Below is a small trained network, with its code and all its weights. Each question gives an input and a class and asks what happens when units are switched off, that is, made to give their printed mean instead of their output.

import numpy as np


def w(rows, s, z=0):
    codes = np.array(rows[::2]) - 128.0
    scale = np.full(codes.shape[1], s)
    scale[-1] = z or s
    return codes * scale


def norm(h):
    return h / np.sqrt((h * h).mean(-1, keepdims=True) + 1e-5)


def f(y):
    return np.maximum(y, 0)


def log_softmax(a):
    a = a - a.max(-1, keepdims=True)
    return a - np.log(np.exp(a).sum(-1, keepdims=True))


def net(x, mask):
    res = np.array(x, float).reshape(1, 4) / 4 @ E
    u = 0
    for l in range(2):
        y = f(norm(res) @ A[l][:, :-1].T + A[l][:, -1])
        res = res + np.where(mask[u : u + 3], y, B[l][:, -1]) @ B[l][:, :-1]
        u += 3
    return log_softmax(norm(res)[-1] @ U[:, :-1].T + U[:, -1])


A, B = {}, {}
E = w([
[204,160,45,191,164,192,84],'x0',
[29,1,86,240,221,76,163],'x1',
[194,21,38,31,152,116,215],'x2',
[177,78,13,176,37,121,18],'x3',
],0.0053)
A[0] = w([
[145,178,124,196,166,67,138,2],'0.n1',
[93,233,236,190,179,44,45,38],'0.n2',
[3,58,206,141,123,116,156,104],'0.n3',
],0.0067,0.0034)
B[0] = w([
[182,2,161,84,182,84,189,142],'0.n1',
[201,166,219,121,175,202,180,254],'0.n2',
[51,158,118,142,51,153,172,251],'0.n3',
],0.0095,0.0042)
A[1] = w([
[110,103,152,188,171,82,127,4],'1.n1',
[144,177,99,4,84,99,166,206],'1.n2',
[109,126,109,172,201,147,168,46],'1.n3',
],0.011,0.0025)
B[1] = w([
[144,96,122,95,68,87,198,147],'1.n1',
[248,37,111,118,178,99,135,255],'1.n2',
[168,81,101,78,144,91,68,171],'1.n3',
],0.012,0.0078)
U = w([
[51,229,19,58,156,63,92,2],'0',
[114,201,193,174,110,171,153,210],'1',
[253,46,68,74,185,70,145,230],'2',
[161,135,51,211,60,111,17,98],'3',
[38,33,70,158,56,30,180,167],'4',
[16,159,129,173,67,75,63,18],'5',
],0.011,0.0058)

Each question gives the input, the list of numbers given to net, and the class t.
The units are the neurons (one row each of A and B). Each row of codes is followed by its name. A weight is (code - 128) times the scale printed after its matrix; where a second scale follows, it is the last column's (A, B and U).
mask holds one flag per neuron, layer by layer. A switched-off neuron (its flag False) gives its mean, the last column of its row in B, instead of its output. The means were averaged over made-up inputs and are rounded, as every weight is.
A unit's drop is (log p(t) with every unit on - log p(t) with that unit switched off) / (log p(t) with every unit on - log p(t) with every unit switched off).
The circuit of an input: a set's keep is (log p(t) with only the set's units on - log p(t) with every unit switched off) / (log p(t) with every unit on - log p(t) with every unit switched off). Starting from all 6 units, units are removed one at a time, each time the one whose removal leaves the highest keep (on an exact tie, the one counted first), for as long as the keep stays at least 0.8.
circuit, biggest first: the units of the circuit, biggest drop first
unit that matters most: the unit with the biggest drop
k most important neurons: the k neurons with the biggest drops, biggest first
drop when u is switched off: that unit's drop, to one decimal
input [1,7,-6,6], class 4: circuit, biggest first : (1.n2, 1.n1)
input [-1,7,-4,-1], class 4: unit that matters most : 0.n3
input [6,-2,-2,-8], class 1: 2 most important neurons : (1.n2, 0.n2)
input [-1,4,-5,1], class 1: circuit, biggest first : (0.n2, 1.n2)
input [3,5,0,-1], class 4: 4 most important neurons : (1.n2, 0.n2, 1.n1, 0.n3)
input [4,-4,-3,-3], class 1: circuit, biggest first : (1.n2, 0.n2)
input [-6,7,8,-8], class 4: circuit, biggest first : (0.n3, 0.n2)
input [3,-1,-1,3], class 3: 2 most important neurons : (1.n2, 0.n2)
input [-7,8,-7,-1], class 1: 2 most important neurons : (0.n2, 0.n3)
input [0,8,4,7], class 4: 2 most important neurons : (1.n2, 0.n2)
input [-8,0,0,-6], class 1: 2 most important neurons : (0.n3, 1.n3)
input [3,8,4,7], class 4: 3 most important neurons : (1.n2, 0.n2, 1.n1)
input [2,1,-8,4], class 1: 2 most important neurons : (1.n2, 0.n2)
input [4,-7,-8,7], class 1: unit that matters most : 1.n2
input [3,6,1,-2], class 4: 4 most important neurons : (1.n2, 0.n2, 0.n3, 1.n1)
input [-2,8,2,-6], class 4: 2 most important neurons : (0.n3, 1.n2)
input [7,4,0,3], class 3: drop when 0.n2 is switched off : 0.7
input [-2,5,-3,4], class 4: drop when 1.n1 is switched off : 0.1
input [5,4,-1,7], class 3: drop when 1.n3 is switched off : 0.0
input [-6,4,-5,-3], class 1: unit that matters most : 0.n2
